Below are the code and all the weights of a small trained network. Each question names an input and a class and asks about switching units off, where a switched-off unit gives its printed mean instead of its output.

import numpy as np


def w(rows, s, z=0):
    codes = np.array(rows[::2]) - 128.0
    scale = np.full(codes.shape[1], s)
    scale[-1] = z or s
    return codes * scale


def norm(h):
    return h / np.sqrt((h * h).mean(-1, keepdims=True) + 1e-5)


def f(y):
    return np.maximum(y, 0)


def log_softmax(a):
    a = a - a.max(-1, keepdims=True)
    return a - np.log(np.exp(a).sum(-1, keepdims=True))


def net(x, mask):
    res = np.array(x, float).reshape(1, 6) / 4 @ E
    u = 0
    for l in range(2):
        y = f(norm(res) @ A[l][:, :-1].T + A[l][:, -1])
        res = res + np.where(mask[u : u + 12], y, B[l][:, -1]) @ B[l][:, :-1]
        u += 12
    return log_softmax(norm(res)[-1] @ U[:, :-1].T + U[:, -1])


A, B = {}, {}
E = w([
[155,100,254,189,192,112,67,158,78,106],'x0',
[31,144,87,169,192,38,181,138,120,75],'x1',
[81,128,169,85,165,183,146,116,93,135],'x2',
[176,157,219,131,136,129,226,126,214,152],'x3',
[159,160,135,209,81,224,184,144,74,48],'x4',
[141,153,121,125,139,128,119,146,123,133],'x5',
],0.0053)
A[0] = w([
[166,160,55,103,105,169,180,99,140,125,193],'0.n1',
[136,102,82,219,79,35,123,223,177,94,113],'0.n2',
[3,164,184,95,190,174,147,115,108,101,90],'0.n3',
[88,155,99,195,138,122,208,167,78,50,148],'0.n4',
[60,131,182,109,165,203,166,118,70,173,34],'0.n5',
[186,100,154,186,123,101,183,118,158,122,140],'0.n6',
[218,104,80,165,68,71,108,136,233,69,27],'0.n7',
[227,86,101,174,76,195,145,158,106,171,159],'0.n8',
[149,87,222,144,205,111,73,168,91,35,43],'0.n9',
[204,122,115,169,68,30,86,137,101,64,73],'0.n10',
[85,160,113,53,152,181,161,122,71,168,90],'0.n11',
[76,96,101,159,109,100,47,111,83,74,3],'0.n12',
],0.0068,0.0036)
B[0] = w([
[158,117,137,134,59,109,151,135,127,40,245],'0.n1',
[93,166,131,163,176,158,101,29,132,190,200],'0.n2',
[135,176,138,167,151,155,80,44,156,189,203],'0.n3',
[139,39,108,190,209,174,136,169,133,137,227],'0.n4',
[51,228,133,159,62,122,95,137,61,227,179],'0.n5',
[116,215,160,91,141,153,125,223,120,139,188],'0.n6',
[69,210,137,95,92,146,121,30,49,213,187],'0.n7',
[135,79,98,172,179,157,131,146,118,156,253],'0.n8',
[148,157,57,145,28,72,82,74,210,37,231],'0.n9',
[68,179,170,121,77,146,103,95,81,162,185],'0.n10',
[119,172,100,162,73,103,108,24,115,184,189],'0.n11',
[72,192,152,2,157,163,162,207,110,105,191],'0.n12',
],0.007,0.0055)
A[1] = w([
[113,135,39,44,181,140,138,132,50,66,115],'1.n1',
[255,131,146,115,103,171,112,123,156,161,114],'1.n2',
[130,103,151,23,171,18,70,103,182,187,103],'1.n3',
[101,108,80,160,216,23,164,162,166,159,151],'1.n4',
[177,147,214,133,159,91,113,103,54,109,90],'1.n5',
[153,68,97,85,89,158,35,131,46,118,116],'1.n6',
[124,149,39,115,116,132,212,85,174,103,100],'1.n7',
[124,130,193,209,154,150,84,185,94,70,196],'1.n8',
[200,71,143,69,87,170,100,130,116,197,58],'1.n9',
[165,198,201,114,162,123,231,148,242,140,47],'1.n10',
[117,101,65,95,103,142,195,154,130,131,55],'1.n11',
[125,126,206,127,108,92,82,140,148,41,4],'1.n12',
],0.0084,0.0037)
B[1] = w([
[128,189,229,80,123,104,179,198,198,126,202],'1.n1',
[71,98,122,162,234,108,125,105,149,127,223],'1.n2',
[194,102,67,192,46,218,225,174,42,125,254],'1.n3',
[178,46,217,145,212,199,76,107,155,112,193],'1.n4',
[71,141,61,125,17,55,108,67,122,76,152],'1.n5',
[91,175,171,124,208,87,202,172,191,117,244],'1.n6',
[182,106,153,150,85,38,3,94,127,98,211],'1.n7',
[191,70,92,55,63,105,157,111,124,176,244],'1.n8',
[111,95,186,152,207,145,48,100,139,104,203],'1.n9',
[31,189,113,45,153,102,143,220,117,102,195],'1.n10',
[146,80,90,74,79,74,124,115,98,135,163],'1.n11',
[179,96,74,79,80,28,97,61,159,54,158],'1.n12',
],0.0076,0.0058)
U = w([
[180,105,120,117,12,20,49,41,191,51,209],'0',
[30,226,176,200,90,169,76,18,58,255,102],'1',
[36,195,209,34,157,107,203,234,175,89,82],'2',
[128,28,222,201,226,190,66,91,184,117,252],'3',
[240,19,86,187,52,213,218,202,19,160,5],'4',
],0.01,0.0026)

Each question gives the input, the list of numbers given to net, and the class t.
The units are the neurons (one row each of A and B). Each row of codes is followed by its name. A weight is (code - 128) times the scale printed after its matrix; where a second scale follows, it is the last column's (A, B and U).
mask holds one flag per neuron, layer by layer. A switched-off neuron (its flag False) gives its mean, the last column of its row in B, instead of its output. The means were averaged over made-up inputs and are rounded, as every weight is.
A unit's drop is (log p(t) with every unit on - log p(t) with that unit switched off) / (log p(t) with every unit on - log p(t) with every unit switched off).
The circuit of an input: a set's keep is (log p(t) with only the set's units on - log p(t) with every unit switched off) / (log p(t) with every unit on - log p(t) with every unit switched off). Starting from the 12 units with the biggest drops (on a tie, the unit counted first), units are removed one at a time, each time the one whose removal leaves the highest keep (on an exact tie, the one counted first), for as long as the keep stays at least 0.8.
circuit, biggest first: the units of the circuit, biggest drop first
k most important neurons: the k neurons with the biggest drops, biggest first
k most important neurons of layer l: the k neurons of layer l with the biggest drops, biggest first
input [5,4,-4,1,4,-7], class 0: 2 most important neurons of layer 1	[1.n3, 1.n8]
input [6,-5,-1,7,-8,6], class 4: 2 most important neurons	[1.n3, 1.n6]
input [2,-2,-3,8,-5,-7], class 2: circuit, biggest first	[1.n10]
input [-6,0,-8,-2,-7,8], class 1: 3 most important neurons	[0.n7, 0.n2, 0.n9]
input [6,-5,6,1,2,-1], class 0: 2 most important neurons of layer 0	[0.n9, 0.n7]
input [6,4,-3,3,7,-1], class 4: 2 most important neurons	[0.n4, 1.n8]
input [2,-1,1,6,-7,0], class 4: 2 most important neurons of layer 1	[1.n3, 1.n6]
input [-4,-6,1,-5,6,-7], class 3: circuit, biggest first	[1.n3, 1.n6, 0.n8]
input [-4,-6,-8,7,-4,6], class 1: 3 most important neurons of layer 0	[0.n7, 0.n12, 0.n4]
input [-6,-2,-6,8,6,2], class 2: 2 most important neurons	[0.n6, 1.n10]
input [2,3,-5,-3,1,3], class 1: 2 most important neurons	[0.n2, 0.n10]
input [4,5,6,-3,8,-5], class 4: 3 most important neurons of layer 0	[0.n4, 0.n2, 0.n7]
input [3,-7,3,-4,7,0], class 3: 4 most important neurons	[1.n3, 1.n6, 1.n2, 1.n9]
input [-2,-7,-5,6,-2,3], class 3: 3 most important neurons of layer 0	[0.n8, 0.n12, 0.n7]
input [-3,7,0,3,7,7], class 3: circuit, biggest first	[0.n4]
input [6,-7,7,3,-4,4], class 1: 4 most important neurons	[0.n5, 0.n1, 1.n5, 0.n4]
input [7,-4,-4,-8,-1,0], class 2: 3 most important neurons of layer 0	[0.n12, 0.n1, 0.n3]
input [6,-8,-8,-5,-3,3], class 1: 3 most important neurons	[0.n10, 0.n7, 0.n4]
input [-5,-7,5,0,1,4], class 3: circuit, biggest first	[1.n9, 0.n7]
input [6,-6,3,-1,-7,-5], class 4: 4 most important neurons	[1.n3, 0.n1, 1.n7, 0.n10]
